Below are the code and all the weights of a small trained network. Each question names an input and a class and asks about switching units off, where a switched-off unit gives its printed mean instead of its output.

import numpy as np


def w(rows, s, z=0):
    codes = np.array(rows[::2]) - 128.0
    scale = np.full(codes.shape[1], s)
    scale[-1] = z or s
    return codes * scale


def norm(h):
    return h / np.sqrt((h * h).mean(-1, keepdims=True) + 1e-5)


def f(y):
    return y / 2 * (1 + np.tanh(0.7978845608 * (y + 0.044715 * y**3)))


def log_softmax(a):
    a = a - a.max(-1, keepdims=True)
    return a - np.log(np.exp(a).sum(-1, keepdims=True))


def net(x, mask):
    res = np.array(x, float).reshape(1, 8) / 4 @ E
    u = 0
    for l in range(2):
        y = f(norm(res) @ A[l][:, :-1].T + A[l][:, -1])
        res = res + np.where(mask[u : u + 11], y, B[l][:, -1]) @ B[l][:, :-1]
        u += 11
    return log_softmax(norm(res)[-1] @ U[:, :-1].T + U[:, -1])


A, B = {}, {}
E = w([
[129,128,127,129,127,129],'x0',
[217,98,145,191,101,110],'x1',
[148,130,50,102,101,122],'x2',
[103,132,129,121,128,3],'x3',
[129,130,131,126,125,128],'x4',
[172,242,148,121,140,130],'x5',
[127,127,128,125,127,129],'x6',
[128,128,130,128,125,128],'x7',
],0.0045)
A[0] = w([
[186,102,136,125,132,118,34],'L0N0',
[92,52,121,144,106,164,68],'L0N1',
[155,136,42,99,72,135,3],'L0N2',
[91,133,115,121,123,64,133],'L0N3',
[153,128,35,72,81,118,62],'L0N4',
[242,95,126,172,146,112,46],'L0N5',
[90,121,224,145,186,119,136],'L0N6',
[121,126,165,99,118,2,56],'L0N7',
[181,197,151,117,133,137,134],'L0N8',
[163,140,38,55,75,111,73],'L0N9',
[98,166,91,137,148,150,179],'L0N10',
],0.0074,0.0032)
B[0] = w([
[103,149,111,148,105,146,117],'L0N0',
[188,148,175,87,160,85,232],'L0N1',
[117,132,201,190,209,156,149],'L0N2',
[203,120,48,130,100,87,188],'L0N3',
[36,127,190,198,214,130,201],'L0N4',
[45,172,101,115,54,126,254],'L0N5',
[45,150,118,233,166,126,221],'L0N6',
[185,84,2,171,177,131,225],'L0N7',
[165,96,190,93,181,76,233],'L0N8',
[59,149,195,233,171,110,216],'L0N9',
[170,152,144,41,39,96,201],'L0N10',
],0.006,0.0022)
A[1] = w([
[132,147,95,206,93,108,250],'L1N0',
[156,117,130,109,156,206,33],'L1N1',
[112,137,172,160,98,132,143],'L1N2',
[96,143,110,193,174,178,26],'L1N3',
[135,107,136,91,88,209,164],'L1N4',
[28,144,93,47,104,93,81],'L1N5',
[204,122,65,45,65,166,138],'L1N6',
[97,2,122,109,128,124,174],'L1N7',
[62,179,79,90,163,135,182],'L1N8',
[165,138,120,180,52,91,194],'L1N9',
[148,131,166,120,150,225,78],'L1N10',
],0.0076,0.0019)
B[1] = w([
[94,126,149,101,144,212,254],'L1N0',
[132,119,57,153,148,97,160],'L1N1',
[91,81,107,124,117,137,177],'L1N2',
[101,143,130,176,186,107,165],'L1N3',
[140,140,58,124,110,86,223],'L1N4',
[139,118,101,133,80,218,180],'L1N5',
[81,103,160,173,175,126,205],'L1N6',
[177,254,204,90,145,101,247],'L1N7',
[134,46,180,169,60,149,192],'L1N8',
[103,93,129,72,76,179,221],'L1N9',
[128,80,66,149,142,62,228],'L1N10',
],0.0073,0.003)
U = w([
[148,86,12,148,158,72,185],'0',
[58,134,176,199,187,133,41],'1',
[105,115,125,82,44,182,245],'2',
[193,188,183,50,152,66,27],'3',
],0.012,0.0011)

Each question gives the input, the list of numbers given to net, and the class t.
The units are the neurons (one row each of A and B). Each row of codes is followed by its name. A weight is (code - 128) times the scale printed after its matrix; where a second scale follows, it is the last column's (A, B and U).
mask holds one flag per neuron, layer by layer. A switched-off neuron (its flag False) gives its mean, the last column of its row in B, instead of its output. The means were averaged over made-up inputs and are rounded, as every weight is.
A unit's drop is (log p(t) with every unit on - log p(t) with that unit switched off) / (log p(t) with every unit on - log p(t) with every unit switched off).
The circuit of an input: a set's keep is (log p(t) with only the set's units on - log p(t) with every unit switched off) / (log p(t) with every unit on - log p(t) with every unit switched off). Starting from the 12 units with the biggest drops (on a tie, the unit counted first), units are removed one at a time, each time the one whose removal leaves the highest keep (on an exact tie, the one counted first), for as long as the keep stays at least 0.8.
units of the circuit, in order: the units of the circuit, biggest drop first
top k neurons: the k neurons with the biggest drops, biggest first
k most important neurons of layer l: the k neurons of layer l with the biggest drops, biggest first
input [7,1,5,4,7,1,-1,-2], class 1: units of the circuit, in order => [L0N9]
input [5,-6,5,-6,7,4,8,-3], class 0: top 2 neurons => [L1N10; L0N5]
input [-4,-6,6,2,-2,6,2,-4], class 1: 4 most important neurons of layer 0 => [L0N9; L0N4; L0N2; L0N5]
input [7,5,6,-5,3,6,-3,-5], class 1: units of the circuit, in order => [L0N2; L0N9]
input [7,1,1,6,-5,-8,-2,1], class 3: 2 most important neurons of layer 1 => [L1N7; L1N10]
input [-2,-6,3,3,-8,-8,2,3], class 3: top 2 neurons => [L1N7; L0N5]
input [-6,-2,-6,7,1,-6,-8,-8], class 0: 2 most important neurons of layer 0 => [L0N7; L0N3]
input [-7,-8,7,7,0,3,2,4], class 2: top 2 neurons => [L1N5; L1N8]
input [2,-4,0,5,-5,4,0,-5], class 0: top 3 neurons => [L0N7; L1N7; L0N5]
input [7,7,3,-5,-7,6,4,-5], class 2: units of the circuit, in order => [L0N5; L1N9]
input [1,2,6,1,-3,-6,-3,0], class 1: top 2 neurons => [L0N4; L0N9]
input [2,-6,-2,2,-2,-7,6,-7], class 3: 2 most important neurons of layer 0 => [L0N5; L0N1]
input [8,7,-4,6,2,-5,-1,-2], class 2: units of the circuit, in order => [L1N9; L1N0; L0N8; L0N4]
input [-6,-3,7,-2,3,-8,-4,-3], class 3: top 2 neurons => [L1N7; L0N6]
input [7,-1,0,8,-4,7,3,-2], class 0: units of the circuit, in order => [L0N7]
input [3,6,3,8,-4,7,6,8], class 0: 2 most important neurons of layer 0 => [L0N7; L0N1]
input [-3,4,-4,0,-3,-5,0,8], class 3: top 2 neurons => [L1N7; L0N9]
input [-1,4,-2,6,8,-8,5,5], class 3: top 2 neurons => [L1N7; L1N10]
input [0,8,7,7,-8,-3,0,-7], class 2: top 2 neurons => [L1N9; L0N5]
input [-5,-7,7,-1,6,7,2,8], class 1: top 3 neurons => [L0N9; L0N4; L0N2]
input [7,6,1,-8,-8,-4,1,-8], class 0: top neuron => [L1N4]
input [-8,-7,-4,7,-3,2,8,-2], class 0: 3 most important neurons of layer 0 => [L0N7; L0N3; L0N5]
